Here is a tiny trained network, its code and every weight. The questions are about switching its units off for an input and a target symbol, where a switched-off unit gives its printed mean instead of its output.

import numpy as np


def w(rows, s, z=0):
    codes = np.array(rows[::2]) - 128.0
    scale = np.full(codes.shape[1], s)
    scale[-1] = z or s
    return codes * scale


def f(y):
    return np.maximum(y, 0)


def softmax(a):
    e = np.exp(a - a.max(-1, keepdims=True))
    return e / e.sum(-1, keepdims=True)


def log_softmax(a):
    a = a - a.max(-1, keepdims=True)
    return a - np.log(np.exp(a).sum(-1, keepdims=True))


def net(x, mask):
    ids = ['ΛΞΣαβδεζηθμπτφ'.index(c) for c in x.split()]
    T = len(ids)
    res = E[ids] + P[:T]
    u = 0
    for l in range(3):
        q, k, v = (res @ M[l].T for M in (Q, K, V))
        z = softmax(np.where(np.tri(T) > 0, q @ k.T / 4**0.5, -1e9)) @ v
        res = res + np.where(mask[u], z, O[l][:, -1]) @ O[l][:, :-1]
        u += 1
        y = f(res @ A[l][:, :-1].T + A[l][:, -1])
        res = res + np.where(mask[u : u + 4], y, B[l][:, -1]) @ B[l][:, :-1]
        u += 4
    return log_softmax(res[-1] @ U[:, :-1].T + U[:, -1])


Q, K, V, O, A, B = {}, {}, {}, {}, {}, {}
E = w([
[114,91,127],'Λ',
[99,134,150],'Ξ',
[91,118,125],'Σ',
[120,97,125],'α',
[49,192,181],'β',
[106,134,140],'δ',
[216,131,143],'ε',
[203,206,171],'ζ',
[138,137,134],'η',
[21,93,120],'θ',
[94,73,128],'μ',
[135,203,188],'π',
[133,254,210],'τ',
[120,27,123],'φ',
],0.016)
P = w([
[142,168,111],'0',
[131,169,78],'1',
[114,158,69],'2',
[112,142,83],'3',
[98,126,110],'4',
[116,105,156],'5',
[128,89,203],'6',
[137,73,254],'7',
],0.0058)
Q[0] = w([
[60,47,251],'L0H0',
[161,153,104],'L0H0',
[132,160,51],'L0H0',
[80,128,71],'L0H0',
],0.011)
K[0] = w([
[1,89,55],'L0H0',
[182,96,105],'L0H0',
[168,190,185],'L0H0',
[104,226,192],'L0H0',
],0.0061)
V[0] = w([
[133,104,182],'L0H0',
[128,99,194],'L0H0',
[138,117,180],'L0H0',
[115,176,1],'L0H0',
],0.0094)
O[0] = w([
[109,152,87,201],'L0H0',
[81,146,63,234],'L0H0',
[101,118,65,124],'L0H0',
[192,97,254,1],'L0H0',
],0.006,0.00089)
A[0] = w([
[102,153,36,141],'L0N0',
[122,61,151,2],'L0N1',
[165,11,78,73],'L0N2',
[173,51,189,164],'L0N3',
],0.011,0.0035)
B[0] = w([
[101,194,80,150],'L0N0',
[144,73,247,172],'L0N1',
[95,227,197,255],'L0N2',
[92,137,58,229],'L0N3',
],0.015,0.0057)
Q[1] = w([
[44,248,89],'L1H0',
[84,211,162],'L1H0',
[85,189,151],'L1H0',
[13,207,157],'L1H0',
],0.013)
K[1] = w([
[109,111,253],'L1H0',
[137,84,170],'L1H0',
[136,100,170],'L1H0',
[166,113,220],'L1H0',
],0.017)
V[1] = w([
[113,164,185],'L1H0',
[160,201,254],'L1H0',
[243,184,193],'L1H0',
[108,133,143],'L1H0',
],0.0039)
O[1] = w([
[169,208,81,215],'L1H0',
[185,184,141,254],'L1H0',
[141,7,254,114],'L1H0',
[139,174,99,163],'L1H0',
],0.0074,0.0046)
A[1] = w([
[246,90,72,234],'L1N0',
[39,67,80,247],'L1N1',
[72,24,77,160],'L1N2',
[227,122,155,3],'L1N3',
],0.014,0.003)
B[1] = w([
[100,17,87,253],'L1N0',
[89,48,3,230],'L1N1',
[195,178,237,168],'L1N2',
[137,74,231,203],'L1N3',
],0.015,0.003)
Q[2] = w([
[248,81,39],'L2H0',
[141,81,70],'L2H0',
[132,155,104],'L2H0',
[27,169,184],'L2H0',
],0.017)
K[2] = w([
[250,28,3],'L2H0',
[235,140,31],'L2H0',
[114,153,92],'L2H0',
[41,231,204],'L2H0',
],0.012)
V[2] = w([
[198,127,40],'L2H0',
[188,113,48],'L2H0',
[254,198,132],'L2H0',
[95,80,149],'L2H0',
],0.0094)
O[2] = w([
[83,87,177,6],'L2H0',
[63,93,187,18],'L2H0',
[252,105,140,2],'L2H0',
[58,144,159,166],'L2H0',
],0.012,0.0062)
A[2] = w([
[99,119,193,73],'L2N0',
[175,41,151,7],'L2N1',
[104,60,50,2],'L2N2',
[176,2,115,101],'L2N3',
],0.012,0.0074)
B[2] = w([
[180,152,138,226],'L2N0',
[76,205,167,133],'L2N1',
[253,111,69,254],'L2N2',
[89,66,155,164],'L2N3',
],0.018,0.0076)
U = w([
[107,122,90,88],'Λ',
[29,131,119,215],'Ξ',
[126,125,111,41],'Σ',
[142,51,144,164],'α',
[122,118,115,77],'β',
[110,124,212,255],'δ',
[20,128,68,183],'ε',
[133,136,116,55],'ζ',
[132,131,111,40],'η',
[95,105,99,212],'θ',
[88,118,8,27],'μ',
[172,136,150,125],'π',
[218,138,158,60],'τ',
[111,254,58,144],'φ',
],0.0094,0.0088)

Each question gives the input, a string of symbols that net reads in full, and the target symbol t.
The units are the heads (4 rows each of Q, K, V and O) and the neurons (one row each of A and B). Each row of codes is followed by its name. A weight is (code - 128) times the scale printed after its matrix; where a second scale follows, it is the last column's (O, A, B and U).
mask holds one flag per unit, layer by layer, with each layer's heads first. A switched-off unit (its flag False) gives its mean, the last column of its rows in O or B, instead of its output. The means were averaged over made-up inputs and are rounded, as every weight is.
A unit's drop is (log p(t) with every unit on - log p(t) with that unit switched off) / (log p(t) with every unit on - log p(t) with every unit switched off).
The circuit of an input: a set's keep is (log p(t) with only the set's units on - log p(t) with every unit switched off) / (log p(t) with every unit on - log p(t) with every unit switched off). Starting from the 12 units with the biggest drops (on a tie, the unit counted first), units are removed one at a time, each time the one whose removal leaves the highest keep (on an exact tie, the one counted first), for as long as the keep stays at least 0.8.
circuit, biggest first: the units of the circuit, biggest drop first
unit that matters most: the unit with the biggest drop
top k neurons: the k neurons with the biggest drops, biggest first
top k neurons in layer l: the k neurons of layer l with the biggest drops, biggest first
input β φ θ Λ π φ φ μ, target φ: circuit, biggest first	[L0N2; L2H0]
input τ τ θ φ ε φ ε Λ, target φ: circuit, biggest first	[L0N2; L0N1; L2H0]
input π ε θ ε β Ξ, target ε: circuit, biggest first	[L0N2; L1H0; L1N1; L2H0]
input Λ μ ε η, target Ξ: top 3 neurons	[L0N2; L0N3; L2N2]
input δ Λ ε μ, target μ: circuit, biggest first	[L1N1; L1H0]
input ζ φ β ε, target α: unit that matters most	L1N0
input φ β τ φ α φ Λ, target φ: circuit, biggest first	[L0N2; L2H0; L0N1]
input ε ε τ Σ θ, target μ: top 4 neurons	[L0N2; L1N1; L2N2; L1N3]
input φ τ φ φ π μ, target φ: top 2 neurons	[L0N2; L1N0]
input α φ ε ε ε Λ μ, target μ: top 3 neurons in layer 1	[L1N1; L1N2; L1N3]
input φ φ α π φ φ φ α, target φ: top 3 neurons	[L0N2; L0N1; L1N0]
input Ξ α μ ε ε τ β ζ, target δ: top 2 neurons in layer 2	[L2N2; L2N1]
input ε φ ζ, target δ: circuit, biggest first	[L0N2; L2N0; L1N0; L2H0]
input φ ε Σ, target ε: circuit, biggest first	[L0N2; L2H0; L1N1]
input ε τ δ, target τ: top 3 neurons in layer 1	[L1N1; L1N0; L1N3]
input Σ τ θ Λ, target τ: circuit, biggest first	[L2H0]
input φ φ φ φ ε Σ, target ε: top 3 neurons	[L0N3; L1N0; L1N1]
input τ ζ β π ε θ φ Ξ, target φ: top 2 neurons	[L0N1; L0N2]
input ε τ Ξ, target τ: top 3 neurons	[L0N3; L1N1; L1N0]
input Σ Σ Ξ φ η, target Ξ: top 3 neurons	[L0N2; L2N2; L1N1]
input Ξ φ π Σ φ ε, target α: circuit, biggest first	[L0N2; L1N0; L2N3]
input θ φ ε δ τ τ Ξ, target τ: unit that matters most	L2H0
input Ξ φ ε τ ζ ε θ, target μ: top 3 neurons in layer 0	[L0N2; L0N0; L0N1]
input π θ θ ε μ θ, target α: top 4 neurons	[L1N1; L1N2; L2N2; L0N2]
input φ β φ ε φ φ θ α, target φ: top 2 neurons	[L0N1; L0N2]
input φ ε τ μ τ, target τ: top 2 neurons	[L0N3; L0N0]
input ε π τ, target τ: unit that matters most	L2H0
input τ φ θ ε φ Ξ θ, target α: top 3 neurons	[L1N1; L2N2; L1N2]
